What each symbol does to the units:
fb tu lz
fb si ng
fb ku hp
fb vu cj
fb fu cn
fb ki lq
rm tu hp
rm si fb
rm ku bm
rm vu jt
rm fu cj
rm ki sj
ll tu dc
ll si hb
ll ku zt
ll vu lc
ll fu fz
ll ki ft
lc tu ht
lc si fz
lc ku bz
lc vu zj
lc fu nj
lc ki ll
zt tu dj
zt si dc
zt ku fd
zt vu bz
zt fu ht
zt ki cj
rl tu cf
rl si jc
rl ku zd
rl vu qh
rl fu sj
rl ki sr
rd tu nr
rd si mt
rd ku pz
rd vu jz
rd fu gq
rd ki qn
zd tu jp
zd si cf
zd ku gj
zd vu ng
zd fu ff
zd ki jj
rq tu mt
rq si zp
rq ku rd
rq vu zm
rq fu rj
rq ki ql
dc tu ft
dc si hz
dc ku dj
dc vu ht
dc fu zl
dc ki cn
ht tu ll
ht si zl
ht ku zq
ht vu hn
ht fu mf
ht ki dc
zp tu nc
zp si rn
zp ku mt
zp vu rj
zp fu cr
zp ki qb
fg tu rj
fg si hr
fg ku zm
fg vu jj
fg fu dn
fg ki ml
qn tu gd
qn si hm
qn ku bc
qn vu rd
qn fu mt
qn ki dr
td tu bz
td si lc
td ku nz
td vu gd
td fu zj
td ki zq
cn tu cz
cn si bm
cn ku fh
cn vu dc
cn fu hz
cn ki ng
jc tu qg
jc si rz
jc ku cf
jc vu sj
jc fu lq
jc ki nm
hz tu sd
hz si tp
hz ku ft
hz vu zl
hz fu fd
hz ki bm
mt tu ql
mt si nc
mt ku nr
mt vu gq
mt fu ml
mt ki hm
fh tu fb
fh si cz
fh ku rm
fh vu dj
fh fu ft
fh ki lz
pz tu rn
pz si nr
pz ku zp
pz vu hr
pz fu mn
pz ki bc
lz tu lq
lz si sc
lz ku sj
lz vu fh
lz fu cz
lz ki gj
jp tu jj
jp si sr
jp ku rz
jp vu sc
jp fu rl
jp ki zf
lh tu dt
lh si dr
lh ku ld
lh vu rn
lh fu qn
lh ki nz
sd tu bm
sd si rm
sd ku cn
sd vu hb
sd fu jt
sd ki qh
mn tu rd
mn si rq
mn ku cr
mn vu mh
mn fu zm
mn ki nr
zf tu fg
zf si ls
zf ku sq
zf vu jp
zf fu sr
zf ki rj
mh tu jz
mh si zm
mh ku ls
mh vu qg
mh fu fl
mh ki mn
zm tu gq
zm si rj
zm ku jz
zm vu fl
zm fu zf
zm ki rq
fz tu zl
fz si qt
fz ku ht
fz vu nj
fz fu nz
fz ki hb
cf tu sr
cf si qg
cf ku jp
cf vu ff
cf fu dd
cf ki dn
hm tu zj
hm si ld
hm ku gd
hm vu mt
hm fu nc
hm ki hn
bz tu zq
bz si ht
bz ku pf
bz vu dr
bz fu hn
bz ki zt
jj tu zf
jj si dn
jj ku fl
jj vu zd
jj fu cf
jj ki fg
zj tu hn
zj si nj
zj ku dr
zj vu ql
zj fu qb
zj ki lc
ff tu rl
ff si dd
ff ku sc
ff vu bm
ff fu hp
ff ki cf
qg tu nm
qg si fl
qg ku sr
qg vu dd
qg fu gj
qg ki mh
sc tu zd
sc si rl
sc ku lq
sc vu cz
sc fu qh
sc ki jp
cr tu pz
cr si rd
cr ku ml
cr vu ls
cr fu jz
cr ki rn
sr tu dn
sr si nm
sr ku jj
sr vu rl
sr fu jc
sr ki ls
fl tu sq
fl si zf
fl ku nm
fl vu gj
fl fu jp
fl ki zm
hb tu hz
hb si jt
hb ku dc
hb vu fz
hb fu qt
hb ki sd
nz tu pf
nz si bz
nz ku mf
nz vu lh
nz fu dr
nz ki qt
cj tu fh
cj si cn
cj ku tp
cj vu zt
cj fu dc
cj ki fb
zq tu zt
zq si ll
zq ku qt
zq vu td
zq fu lc
zq ki dj
cz tu ng
cz si qh
cz ku fb
cz vu ft
cz fu sd
cz ki sc
ng tu sc
ng si ff
ng ku lz
ng vu cn
ng fu bm
ng ki zd
nm tu mh
nm si sq
nm ku dn
nm vu jc
nm fu rz
nm ki jz
qt tu fd
qt si zt
qt ku zl
qt vu nz
qt fu bz
qt ki jt
dn tu ls
dn si mh
dn ku zf
dn vu cf
dn fu qg
dn ki hr
hn tu lc
hn si mf
hn ku td
hn vu hm
hn fu ld
hn ki ht
gd tu dr
gd si zj
gd ku lh
gd vu nr
gd fu ql
gd ki td
hp tu sj
hp si lz
hp ku qh
hp vu tp
hp fu fh
hp ki dd
dd tu jc
dd si gj
dd ku rl
dd vu hp
dd fu lz
dd ki qg
ml tu zp
ml si pz
ml ku rq
ml vu fg
ml fu hr
ml ki nc
jt tu tp
jt si cj
jt ku hz
jt vu qt
jt fu zt
jt ki rm
fd tu jt
fd si dj
fd ku hb
fd vu pf
fd fu zq
fd ki tp
tp tu rm
tp si fh
tp ku sd
tp vu fd
tp fu dj
tp ki hp
rz tu fl
rz si jj
rz ku qg
rz vu lq
rz fu zd
rz ki sq
qh tu ff
qh si sj
qh ku ng
qh vu sd
qh fu rm
qh ki rl
sj tu dd
sj si lq
sj ku ff
sj vu rm
sj fu fb
sj ki jc
dj tu cj
dj si ft
dj ku jt
dj vu zq
dj fu ll
dj ki fh
mf tu fz
mf si pf
mf ku lc
mf vu ld
mf fu dt
mf ki zl
zl tu hb
zl si fd
zl ku ll
zl vu mf
zl fu pf
zl ki hz
nr tu qn
nr si ql
nr ku rn
nr vu mn
nr fu rq
nr ki gd
gj tu rz
gj si jp
gj ku jc
gj vu lz
gj fu sc
gj ki fl
bc tu lh
bc si gd
bc ku qb
bc vu pz
bc fu nr
bc ki dt
hr tu cr
hr si mn
hr ku rj
hr vu dn
hr fu mh
hr ki pz
bm tu qh
bm si hp
bm ku cz
bm vu hz
bm fu tp
bm ki ff
gq tu rq
gq si ml
gq ku mn
gq vu sq
gq fu fg
gq ki mt
ql tu hm
ql si qb
ql ku qn
ql vu rq
ql fu zp
ql ki zj
rj tu ml
rj si cr
rj ku gq
rj vu zf
rj fu ls
rj ki zp
jz tu mn
jz si gq
jz ku hr
jz vu nm
jz fu sq
jz ki rd
dt tu nz
dt si td
dt ku nj
dt vu bc
dt fu gd
dt ki pf
lq tu gj
lq si zd
lq ku dd
lq vu fb
lq fu ng
lq ki rz
qb tu ld
qb si lh
qb ku hm
qb vu zp
qb fu rn
qb ki nj
dr tu td
dr si hn
dr ku dt
dr vu qn
dr fu hm
dr ki bz
ft tu cn
ft si sd
ft ku cj
ft vu ll
ft fu hb
ft ki cz
sq tu zm
sq si fg
sq ku mh
sq vu rz
sq fu jj
sq ki gq
ld tu nj
ld si dt
ld ku zj
ld vu nc
ld fu bc
ld ki mf
nc tu qb
nc si bc
nc ku ql
nc vu ml
nc fu pz
nc ki ld
rn tu bc
rn si qn
rn ku nc
rn vu cr
rn fu rd
rn ki lh
pf tu qt
pf si zq
pf ku fz
pf vu dt
pf fu td
pf ki fd
ls tu hr
ls si jz
ls ku fg
ls vu sr
ls fu nm
ls ki cr
nj tu mf
nj si nz
nj ku hn
nj vu qb
nj fu lh
nj ki fz

In the rows, 64 means zero.

The rows follow the links: the fewer symbols apart two units are, the more alike their rows tend to be.

Named rows; a name shown again gets a slightly different row:
rj: [  82   84   73   37   91   53   81   45   85   68   72   64   75   44   62   25   79   72   48   80   61   53   86   21  108   74   70   61   80   91   39   51   82   89   65   52   64   44   89   36   88   52   25   81   51   72   65   40   76   55   35   25]
lq: [  57   34   53   29   75   41   64   90   79   70   74   83   73   74   89  103   54  125   79   69   26   55   86   70   31   76   47   62   66   59   77   61   64   56   54   70   61   92   68   66   27   60   40   39   63   71   51   30   56  107   60   59]
jt: [  46   42   54   89   37   73   45   83   43   61   57   63   52   84   66  104   49   57   80   47   65   75   41  105   18   53   56   65   46   37   87   76   45   37   63   75   63   83   39   91   39   76  101   45   76   57   61   86   52   74   92  100]
fz: [  55   68   64  110   34   86   49   60   36   56   51   51   48   73   47   67   58   14   66   46   92   78   30   92   50   47   70   66   47   46   73   76   48   48   70   69   64   59   40   85   70   76  111   68   75   53   70  105   59   40   89   97]
nm: [  73   60   64   18   93   40   79   67   91   71   77   77   78   54   80   57   69  112   60   82   36   48   98   33   77   81   58   61   79   82   54   51   80   81   58   59   64   68   88   43   59   50   16   60   53   74   56   22   68   86   37   30]
ng: [  50   29   51   43   63   47   58   94   70   69   70   79   68   79   87  113   50  114   83   63   31   59   75   84   18   71   46   62   60   51   85   65   56   48   54   73   61   96   59   76   22   65   56   34   68   67   52   42   54  105   70   74]
bz: [  57   72   65  110   36   89   50   55   36   55   50   48   49   69   44   59   61    9   63   46   95   79   29   87   58   46   72   67   50   49   69   77   50   52   71   68   64   55   42   81   77   76  108   72   73   54   72  106   61   35   87   93]
zd: [  59   39   55   21   80   38   70   86   83   72   75   83   74   69   89   93   57  126   76   74   25   51   91   61   41   78   48   60   71   65   73   58   67   63   52   67   61   88   74   60   32   58   31   42   61   74   51   26   59  104   53   51]
nr: [  80   97   76   70   74   72   75   33   67   60   62   51   65   45   45   12   79   28   42   70   87   63   64   32  114   61   79   63   73   84   39   57   77   86   72   51   65   32   77   44  103   58   54   93   55   63   74   71   76   29   47   42]
fh: [  45   32   51   65   49   60   49   91   56   65   64   72   59   85   79  115   47   89   84   54   46   68   57  100   11   61   49   64   50   41   90   72   49   40   57   76   62   95   47   87   25   71   81   37   73   62   56   63   50   93   84   89]
ll: [  49   55   60  103   34   82   46   71   37   58   52   54   49   78   55   87   53   30   73   45   81   79   32  102   33   50   64   67   46   39   80   78   45   41   66   73   64   71   37   89   55   78  110   58   76   53   66   99   55   55   92  101]
nj: [  65   85   71  107   43   90   57   42   40   55   51   43   53   60   39   38   69    1   54   52  102   75   34   71   80   48   77   67   55   59   57   72   57   62   74   61   66   43   51   70   91   71   99   83   69   53   75  103   67   24   77   80]
sj: [  52   32   53   37   67   45   59   94   74   70   71   81   68   78   87  110   50  119   81   66   28   57   80   79   23   72   46   62   62   53   82   63   60   51   54   73   62   95   63   73   24   62   49   36   66   68   50   37   54  106   66   69]
gd: [  73   94   73   95   56   84   64   36   51   57   54   45   57   53   38   20   75    6   47   59  100   71   45   52  100   53   81   66   63   71   47   64   66   73   74   57   65   32   62   58  101   65   82   90   63   57   76   93   72   20   64   63]
mt: [  80   96   76   67   76   71   76   34   69   60   62   53   66   44   46   13   80   32   43   71   85   62   67   29  115   64   80   64   74   85   39   57   76   87   70   52   64   32   78   42  103   57   52   92   54   65   73   69   75   31   46   40]
jp: [  65   46   59   17   87   38   73   79   89   72   77   82   77   63   87   81   62  124   70   79   27   50   95   48   55   80   52   60   74   71   65   53   73   69   55   63   62   80   80   51   42   54   22   48   57   75   53   21   62  100   46   40]
qg: [  68   51   61   17   88   38   75   75   90   71   77   80   78   60   85   73   64  121   66   80   29   49   98   44   63   80   54   60   76   75   61   52   75   74   55   62   62   75   84   48   47   53   19   52   55   74   53   21   65   96   43   37]
sr: [  70   52   62   17   90   39   76   74   91   72   77   80   77   59   83   69   65  119   64   79   30   49   97   40   66   80   54   59   78   77   59   52   76   76   56   61   63   74   84   46   49   52   19   53   55   75   54   20   66   95   41   34]
cz: [  47   29   52   57   55   55   53   93   62   67   65   77   63   82   83  115   48  101   84   57   38   64   65   93   13   66   48   63   55   44   88   69   51   41   56   75   61   97   52   83   23   68   71   35   70   64   53   54   51   99   77   84]

Each walk starts at a row. The symbols on each line, taken left to right, move it on to the next unit.
Each answer is a row, close to the row of the unit it stands for.
new walk
[  81   94   77   59   79   68   78   36   72   61   64   54   68   43   48   12   80   41   43   74   80   60   72   27  116   65   77   63   77   87   37   55   79   88   69   51   65   33   81   39  101   55   44   88   53   66   72   62   75   35   42   35]
ki ku ki ki fu	[  61   80   68  110   39   89   53   50   37   55   49   46   51   64   41   48   65    4   58   48   99   78   32   80   69   48   75   67   51   55   63   73   53   56   73   64   65   48   45   76   85   74  105   79   71   53   74  106   63   28   82   86]
vu ki si fu tu vu ku	[  68   89   72  103   47   87   59   40   44   55   52   44   53   57   38   31   71    1   51   54  102   74   38   65   88   50   79   66   57   64   54   70   60   66   74   61   66   38   53   66   96   70   95   86   67   54   76  102   68   22   72   75]
new walk
[  82   92   75   52   83   63   79   37   77   64   69   58   70   44   52   15   81   49   44   77   75   57   75   24  115   69   76   62   78   87   37   54   80   88   68   51   65   35   84   38   97   54   38   89   53   67   69   56   77   40   41   32]
fu ki ku vu si fu	[  81   82   72   33   90   51   82   47   86   67   72   66   75   44   63   27   78   77   49   81   58   52   89   22  106   74   70   61   80   89   41   51   82   90   63   52   63   46   90   35   84   50   25   80   50   72   65   38   75   58   35   26]
ki tu ku vu tu	[  80   96   75   63   76   69   77   35   72   62   64   55   68   44   47   13   81   37   43   73   84   61   70   28  116   65   78   62   75   86   38   56   79   87   70   51   65   32   80   40  102   56   48   91   54   65   73   64   76   33   44   37]
new walk
[  81   76   69   28   93   48   82   50   88   68   74   68   76   46   68   32   76   86   51   82   54   50   91   23  102   77   67   62   81   89   43   48   83   88   62   53   64   50   90   36   79   50   20   75   52   73   62   33   73   65   35   26]
ku ku vu fu tu si	[  76   68   66   21   93   43   80   60   91   71   77   74   78   51   74   47   72  102   57   82   42   48   96   28   89   79   62   61   81   85   48   50   82   84   59   56   63   59   89   38   67   50   17   68   51   74   58   25   70   77   35   26]
si si si vu ku	[  79   73   68   25   93   46   81   55   89   70   76   72   77   48   71   41   75   95   53   82   46   49   95   24   96   78   64   60   81   88   46   50   83   87   60   55   63   55   90   37   73   50   19   71   51   74   61   29   72   71   35   24]
new walk
[  79   75   69   28   93   47   82   52   88   69   74   71   77   48   69   36   75   91   52   82   50   51   93   24   98   77   66   61   81   87   45   49   83   87   61   53   64   52   90   36   77   50   20   72   51   72   62   30   73   68   34   24]
tu ku tu si si ki	[  72   93   74   97   53   85   64   37   48   56   54   45   56   54   38   23   73    5   48   58  101   73   42   56   98   52   81   65   62   69   49   67   63   72   74   56   64   33   60   60  101   66   85   89   63   57   77   95   69   21   66   66]
tu vu si si ku tu	[  62   82   69  109   41   90   54   47   39   55   50   45   51   63   40   44   66    2   56   50  100   78   31   77   73   48   76   67   53   57   61   73   55   59   73   64   65   45   47   73   87   73  104   80   70   52   75  105   65   27   80   86]
new walk
[  48   50   57   99   34   80   46   75   38   59   53   58   51   80   59   92   52   39   75   45   76   76   36  103   26   49   61   67   45   39   83   77   44   40   64   74   65   76   37   91   49   78  108   54   77   55   65   96   53   60   92  102]
vu fu si fu tu vu	[  70   92   74  100   51   87   62   37   47   56   52   45   55   55   38   25   73    2   49   56  101   73   41   58   95   51   81   66   60   67   50   68   63   70   74   58   66   35   57   62   99   68   88   88   65   56   76   98   70   20   67   69]
si tu ku vu fu	[  76   96   76   86   61   80   68   34   55   58   57   46   59   47   40   15   78   12   45   62   97   68   51   43  108   56   81   65   67   76   43   63   71   79   73   55   66   31   67   52  105   62   72   92   60   58   76   85   73   22   57   56]
new walk
[  52   60   60  108   33   85   47   66   36   56   51   53   50   75   52   78   55   23   71   44   85   78   31   98   40   47   66   67   46   42   78   78   45   43   68   72   64   67   37   88   61   78  110   60   75   53   68  102   56   49   92  101]
ku tu tu ki tu	[  49   30   52   45   62   48   56   94   66   68   69   80   67   79   87  113   49  111   83   61   32   60   73   86   16   69   47   61   58   47   85   66   56   46   54   74   62   96   56   78   23   66   60   34   70   67   52   45   54  105   74   77]
tu tu ku tu vu	[  55   33   53   32   72   41   62   92   78   71   73   83   70   74   90  105   53  122   81   69   25   55   84   73   28   74   47   61   65   56   79   61   63   54   53   69   62   93   67   69   25   61   43   37   65   69   51   33   56  107   62   61]
new walk
[  73   62   65   18   93   40   79   64   91   71   77   76   79   53   78   54   70  109   59   82   37   47   97   31   83   79   60   60   79   82   52   50   80   82   57   56   63   64   87   40   63   49   16   62   53   75   58   23   68   83   37   28]
tu tu vu tu ku si si	[  82   87   74   42   88   58   81   42   81   66   70   61   73   43   57   20   78   63   45   78   66   54   83   22  112   71   73   62   81   90   38   52   82   90   65   51   65   40   87   36   92   52   30   83   51   69   67   45   75   50   38   27]
vu ki fu ki si si	[  80   97   77   74   71   75   74   33   65   60   60   50   63   46   42   12   79   25   43   69   90   64   61   33  114   60   80   63   72   82   39   58   74   84   71   52   66   32   75   45  104   58   58   93   56   63   74   74   75   27   49   45]
new walk
[  60   78   66  110   38   88   53   50   38   54   50   47   49   66   42   52   63    5   59   47   98   79   31   82   66   47   74   67   51   52   64   75   52   54   73   64   65   50   45   78   82   74  107   75   71   53   74  107   63   30   83   89]
ki si fu fu	[  59   75   66  110   37   88   51   53   37   56   50   47   49   67   43   56   62    6   62   48   97   78   30   85   61   47   73   67   50   51   67   76   51   53   71   66   64   52   42   80   79   75  107   74   72   53   73  107   63   32   85   91]
ki tu ku si	[  45   39   53   84   40   69   46   86   46   61   58   66   55   83   71  108   48   66   82   48   59   73   46  106   14   57   53   65   47   38   88   75   45   37   61   76   63   88   40   91   35   75   96   43   76   57   59   80   51   80   90   98]
